Here is a tiny trained network, its code and every weight. The questions are about switching its units off for an input and a class, where a switched-off unit gives its printed mean instead of its output.

import numpy as np


def w(rows, s, z=0):
    codes = np.array(rows[::2]) - 128.0
    scale = np.full(codes.shape[1], s)
    scale[-1] = z or s
    return codes * scale


def f(y):
    return np.maximum(y, 0)


def log_softmax(a):
    a = a - a.max(-1, keepdims=True)
    return a - np.log(np.exp(a).sum(-1, keepdims=True))


def net(x, mask):
    res = np.array(x, float).reshape(1, 3) / 4 @ E
    y = f(res @ A[0][:, :-1].T + A[0][:, -1])
    res = res + np.where(mask, y, B[0][:, -1]) @ B[0][:, :-1]
    return log_softmax(res[-1] @ U[:, :-1].T + U[:, -1])


A, B = {}, {}
E = w([
[242,86,123,155,147,5,10,23,187,220,142],'x0',
[25,193,182,140,248,66,109,234,254,201,175],'x1',
[177,1,199,23,207,146,205,176,69,253,43],'x2',
],0.006)
A[0] = w([
[97,129,121,107,132,183,166,166,117,89,143,219],'N1',
[22,182,111,92,118,216,216,234,63,48,114,82],'N2',
[135,140,121,157,142,122,151,114,143,105,116,117],'N3',
[98,224,45,194,72,94,86,101,147,39,205,102],'N4',
[68,198,72,227,58,133,74,103,185,34,198,110],'N5',
[204,107,109,148,144,61,15,71,165,204,161,120],'N6',
[97,150,158,137,181,113,118,205,222,170,164,94],'N7',
[131,129,136,128,165,128,100,114,103,123,117,248],'N8',
[220,78,67,126,31,198,116,53,27,78,87,104],'N9',
[47,181,174,127,199,83,107,196,195,188,171,95],'N10',
[239,115,111,146,142,32,47,51,181,186,155,86],'N11',
[172,28,204,33,200,132,186,173,83,205,68,108],'N12',
[147,64,182,45,167,155,183,165,95,223,67,81],'N13',
[96,220,47,195,71,116,58,123,160,33,212,86],'N14',
[85,157,143,132,201,127,113,184,190,163,148,85],'N15',
[234,74,78,111,28,164,165,60,38,49,69,77],'N16',
[53,162,179,147,219,90,112,173,171,171,165,112],'N17',
[84,135,169,155,211,110,121,190,177,120,154,75],'N18',
[11,174,121,108,120,247,253,179,101,56,145,90],'N19',
[182,73,88,124,166,65,39,74,147,188,150,76],'N20',
[82,159,191,125,194,109,112,183,192,152,150,133],'N21',
[70,176,175,138,197,82,123,176,177,164,139,124],'N22',
],0.0059,0.011)
B[0] = w([
[91,131,127,192,77,30,165,121,184,187,132,223],'N1',
[78,173,179,165,185,116,2,145,57,168,49,204],'N2',
[124,107,133,113,149,122,125,126,131,135,126,132],'N3',
[194,86,159,77,171,178,132,187,174,169,166,206],'N4',
[189,94,181,80,170,174,141,173,176,177,182,215],'N5',
[69,168,166,187,135,110,72,155,72,170,64,210],'N6',
[127,119,58,73,107,144,102,89,80,90,128,180],'N7',
[97,119,119,187,58,4,214,112,216,176,161,248],'N8',
[114,52,49,72,86,116,114,73,99,62,130,209],'N9',
[135,83,70,84,108,129,109,81,84,77,119,198],'N10',
[62,186,175,179,169,133,25,155,56,162,56,202],'N11',
[204,87,178,69,179,194,147,190,217,176,194,212],'N12',
[194,112,165,82,191,202,123,188,170,159,177,185],'N13',
[197,95,157,62,191,196,140,182,158,171,158,202],'N14',
[132,106,89,82,114,149,85,84,83,79,140,168],'N15',
[117,51,69,72,89,131,66,74,90,59,142,198],'N16',
[116,73,84,79,80,131,119,80,97,78,133,194],'N17',
[135,102,110,69,114,158,67,89,80,91,134,162],'N18',
[86,152,176,168,162,111,14,149,53,170,72,208],'N19',
[87,159,165,150,161,151,67,151,84,152,100,176],'N20',
[121,84,73,110,81,113,111,77,111,94,143,195],'N21',
[123,83,81,114,87,136,115,102,104,92,135,193],'N22',
],0.0077,0.011)
U = w([
[209,101,176,73,173,179,130,172,206,169,184,114],'0',
[113,88,16,82,69,132,106,68,86,55,132,101],'1',
[60,156,191,202,157,121,71,146,67,170,43,106],'2',
[95,133,108,231,41,32,210,111,245,170,157,254],'3',
[138,157,132,164,142,176,145,126,130,64,113,100],'4',
[159,198,129,130,140,163,181,120,105,83,99,91],'5',
[141,195,132,125,140,156,166,121,107,81,116,93],'6',
],0.011,0.0094)

Each question gives the input, the list of numbers given to net, and the class t.
The units are the neurons (one row each of A and B). Each row of codes is followed by its name. A weight is (code - 128) times the scale printed after its matrix; where a second scale follows, it is the last column's (A, B and U).
mask holds one flag per neuron, in row order. A switched-off neuron (its flag False) gives its mean, the last column of its row in B, instead of its output. The means were averaged over made-up inputs and are rounded, as every weight is.
A unit's drop is (log p(t) with every unit on - log p(t) with that unit switched off) / (log p(t) with every unit on - log p(t) with every unit switched off).
The circuit of an input: a set's keep is (log p(t) with only the set's units on - log p(t) with every unit switched off) / (log p(t) with every unit on - log p(t) with every unit switched off). Starting from the 12 units with the biggest drops (on a tie, the unit counted first), units are removed one at a time, each time the one whose removal leaves the highest keep (on an exact tie, the one counted first), for as long as the keep stays at least 0.8.
units of the circuit, in order: the units of the circuit, biggest drop first
k most important neurons: the k neurons with the biggest drops, biggest first
drop of u: that unit's drop, to one decimal
input [-5,-6,-7], class 0: units of the circuit, in order	[N5]
input [7,6,-3], class 2: 2 most important neurons	[N11, N6]
input [4,-2,-2], class 2: 3 most important neurons	[N11, N1, N6]
input [-8,-7,1], class 2: 2 most important neurons	[N2, N19]
input [-6,6,-4], class 1: 2 most important neurons	[N10, N17]
input [0,1,-3], class 3: 2 most important neurons	[N12, N13]
input [8,6,-1], class 2: 2 most important neurons	[N11, N6]
input [-8,3,-8], class 0: 2 most important neurons	[N5, N14]
input [-3,6,-5], class 1: 3 most important neurons	[N12, N10, N17]
input [0,-6,-6], class 0: 3 most important neurons	[N5, N4, N14]
input [1,4,-1], class 1: drop of N10	0.1
input [7,7,2], class 1: drop of N11	0.0
input [6,6,4], class 1: drop of N19	0.2
input [-6,-1,3], class 2: most important neuron	[N2]
